Below is a small trained network, with its code and all its weights. Each question gives an input and a target symbol and asks what happens when units are switched off, that is, made to give their printed mean instead of their output.

import numpy as np


def w(rows, s, z=0):
    codes = np.array(rows[::2]) - 128.0
    scale = np.full(codes.shape[1], s)
    scale[-1] = z or s
    return codes * scale


def norm(h):
    return h / np.sqrt((h * h).mean(-1, keepdims=True) + 1e-5)


def f(y):
    return y / 2 * (1 + np.tanh(0.7978845608 * (y + 0.044715 * y**3)))


def softmax(a):
    e = np.exp(a - a.max(-1, keepdims=True))
    return e / e.sum(-1, keepdims=True)


def log_softmax(a):
    a = a - a.max(-1, keepdims=True)
    return a - np.log(np.exp(a).sum(-1, keepdims=True))


def net(x, mask):
    ids = ['δεηξπστφψω'.index(c) for c in x.split()]
    T = len(ids)
    res = E[ids] + P[:T]
    r = norm(res)
    for j in range(3):
        rows = slice(4 * j, 4 * j + 4)
        q, k, v = (r @ M[0][rows].T for M in (Q, K, V))
        z = softmax(np.where(np.tri(T) > 0, q @ k.T / 4**0.5, -1e9)) @ v
        o = O[0][rows]
        res = res + np.where(mask[j], z, o[:, -1]) @ o[:, :-1]
    y = f(norm(res) @ A[0][:, :-1].T + A[0][:, -1])
    res = res + np.where(mask[3:7], y, B[0][:, -1]) @ B[0][:, :-1]
    return log_softmax(norm(res)[-1] @ U[:, :-1].T + U[:, -1])


Q, K, V, O, A, B = {}, {}, {}, {}, {}, {}
E = w([
[210,167,145,57,138,210],'δ',
[254,120,122,150,121,199],'ε',
[220,128,158,204,69,144],'η',
[229,174,199,115,59,173],'ξ',
[207,77,50,160,171,172],'π',
[175,115,89,58,228,185],'σ',
[98,138,168,147,10,151],'τ',
[126,76,147,232,86,60],'φ',
[89,51,68,175,189,89],'ψ',
[73,93,144,40,141,95],'ω',
],0.0051)
P = w([
[110,131,137,165,133,192],'0',
[141,70,239,167,165,206],'1',
[152,54,131,97,66,156],'2',
[128,167,103,159,124,165],'3',
[178,84,226,175,181,162],'4',
[198,72,90,81,59,109],'5',
[153,189,75,149,126,124],'6',
[209,112,196,166,170,101],'7',
[254,103,78,89,93,54],'8',
[203,212,33,145,121,91],'9',
],0.0047)
Q[0] = w([
[147,104,128,98,130,93],'h0',
[183,95,96,112,91,151],'h0',
[134,173,100,134,128,148],'h0',
[181,130,90,147,140,118],'h0',
[137,80,127,90,96,122],'h1',
[188,163,165,211,171,160],'h1',
[127,144,75,98,67,143],'h1',
[162,122,156,137,161,118],'h1',
[139,82,128,254,110,106],'h2',
[47,114,133,93,55,37],'h2',
[82,135,30,129,158,88],'h2',
[126,33,127,114,200,134],'h2',
],0.03)
K[0] = w([
[159,100,144,106,134,90],'h0',
[153,136,72,113,63,91],'h0',
[132,169,91,126,130,181],'h0',
[135,164,75,115,131,85],'h0',
[159,81,162,121,114,177],'h1',
[175,169,85,110,127,43],'h1',
[146,166,103,155,99,184],'h1',
[143,116,131,123,150,98],'h1',
[160,62,118,253,94,87],'h2',
[6,148,183,121,112,42],'h2',
[52,87,30,122,149,124],'h2',
[139,73,119,134,244,110],'h2',
],0.025)
V[0] = w([
[179,151,113,99,140,75],'h0',
[111,94,188,144,170,183],'h0',
[23,75,148,176,94,236],'h0',
[109,100,138,100,91,160],'h0',
[113,87,105,197,139,112],'h1',
[163,149,149,156,99,144],'h1',
[99,139,146,106,146,101],'h1',
[160,95,87,121,160,184],'h1',
[96,152,96,72,91,134],'h2',
[33,136,156,194,102,191],'h2',
[44,95,172,162,158,248],'h2',
[148,178,130,157,121,186],'h2',
],0.011)
O[0] = w([
[190,178,138,117,148,125,154],'h0',
[82,71,141,140,160,109,135],'h0',
[21,34,115,143,70,134,85],'h0',
[108,90,152,119,87,128,156],'h0',
[139,132,112,145,156,51,136],'h1',
[176,133,114,179,67,138,234],'h1',
[113,144,160,113,169,132,20],'h1',
[134,85,66,89,114,166,254],'h1',
[155,89,50,187,134,142,37],'h2',
[218,192,97,86,187,153,46],'h2',
[246,254,147,130,136,104,139],'h2',
[109,141,146,136,207,69,203],'h2',
],0.009,0.0047)
A[0] = w([
[44,192,70,118,134,88,9],'n0',
[10,194,218,174,169,174,2],'n1',
[131,157,59,146,90,127,9],'n2',
[144,107,200,179,133,154,79],'n3',
],0.011,0.0041)
B[0] = w([
[115,132,223,5,178,175,106],'n0',
[214,163,124,170,137,178,253],'n1',
[95,171,170,57,131,119,175],'n2',
[82,154,65,98,141,138,221],'n3',
],0.023,0.0018)
U = w([
[145,91,45,130,212,127,81],'δ',
[116,118,30,48,156,82,31],'ε',
[44,195,42,147,136,136,73],'η',
[54,214,138,94,73,136,80],'ξ',
[242,114,165,70,47,81,3],'π',
[109,104,169,29,170,180,129],'σ',
[102,59,112,158,52,153,247],'τ',
[86,175,96,254,131,58,85],'φ',
[99,97,192,143,179,59,208],'ψ',
[165,152,178,182,155,238,185],'ω',
],0.009,0.0041)

Each question gives the input, a string of symbols that net reads in full, and the target symbol t.
The units are the heads (4 rows each of Q, K, V and O) and the neurons (one row each of A and B). Each row of codes is followed by its name. A weight is (code - 128) times the scale printed after its matrix; where a second scale follows, it is the last column's (O, A, B and U).
mask holds one flag per unit, heads first, then neurons. A switched-off unit (its flag False) gives its mean, the last column of its rows in O or B, instead of its output. The means were averaged over made-up inputs and are rounded, as every weight is.
A unit's drop is (log p(t) with every unit on - log p(t) with that unit switched off) / (log p(t) with every unit on - log p(t) with every unit switched off).
The circuit of an input: a set's keep is (log p(t) with only the set's units on - log p(t) with every unit switched off) / (log p(t) with every unit on - log p(t) with every unit switched off). Starting from all 7 units, units are removed one at a time, each time the one whose removal leaves the highest keep (on an exact tie, the one counted first), for as long as the keep stays at least 0.8.
units of the circuit, in order: the units of the circuit, biggest drop first
unit that matters most: the unit with the biggest drop
which heads matter: for each layer, one digit per head in row order, 1 if its drop is at least 0.15 and else 0, layers parted by /
input ξ ε ω δ τ π σ σ, target σ: units of the circuit, in order	(h0, h1, h2)
input φ ε δ δ ψ ε δ ε ξ, target τ: which heads matter	011
input φ φ η π δ, target π: units of the circuit, in order	(h1, h2, h0)
input ψ φ τ δ φ ω, target τ: units of the circuit, in order	(h2)
input ε δ δ π π, target π: units of the circuit, in order	(h1, h2)
input ω ξ τ δ φ π ω τ, target ω: which heads matter	010
input ω ω ω σ ξ δ τ τ, target τ: which heads matter	100
input φ ω σ π, target ε: which heads matter	010
input ε ξ ε τ σ ξ φ ω, target ω: units of the circuit, in order	(h1, n1)
input ω ε ω φ ω φ σ τ, target φ: which heads matter	110
input δ ε ψ δ ε, target ψ: which heads matter	011
input σ φ φ ω ω ξ ω φ, target ω: which heads matter	010
input φ φ η η ω η δ δ, target η: units of the circuit, in order	(n3, h2, h0)
input ω ε τ ψ, target σ: units of the circuit, in order	(n0, h1)
input σ φ φ σ ε, target φ: which heads matter	111
input ε σ δ δ δ φ ω ε τ, target τ: unit that matters most	h2
input φ ξ δ δ ψ δ δ ξ φ ψ, target σ: which heads matter	111
input ε τ ψ ξ, target η: which heads matter	011
input δ ω η φ, target ψ: which heads matter	111
input η σ δ φ ω ψ ε σ, target ψ: units of the circuit, in order	(h1, h2)
input ω δ ω δ ω ε η, target φ: units of the circuit, in order	(h2, h0, n1, h1)
input σ π ξ τ ε σ φ ψ, target ψ: units of the circuit, in order	(h1, h2)
input η φ η ε, target π: units of the circuit, in order	(h1, n3, n2, h2)
input ω ε η δ ψ, target ψ: units of the circuit, in order	(h1, h0, h2)
input η φ η δ σ ω π, target ε: units of the circuit, in order	(h0, h1, h2, n2)
input ω ω ε τ ω, target ω: units of the circuit, in order	(h1, n1, h0, h2)
input φ ε δ η ε, target η: unit that matters most	n3
input ε δ ω φ η η φ τ, target φ: unit that matters most	h1
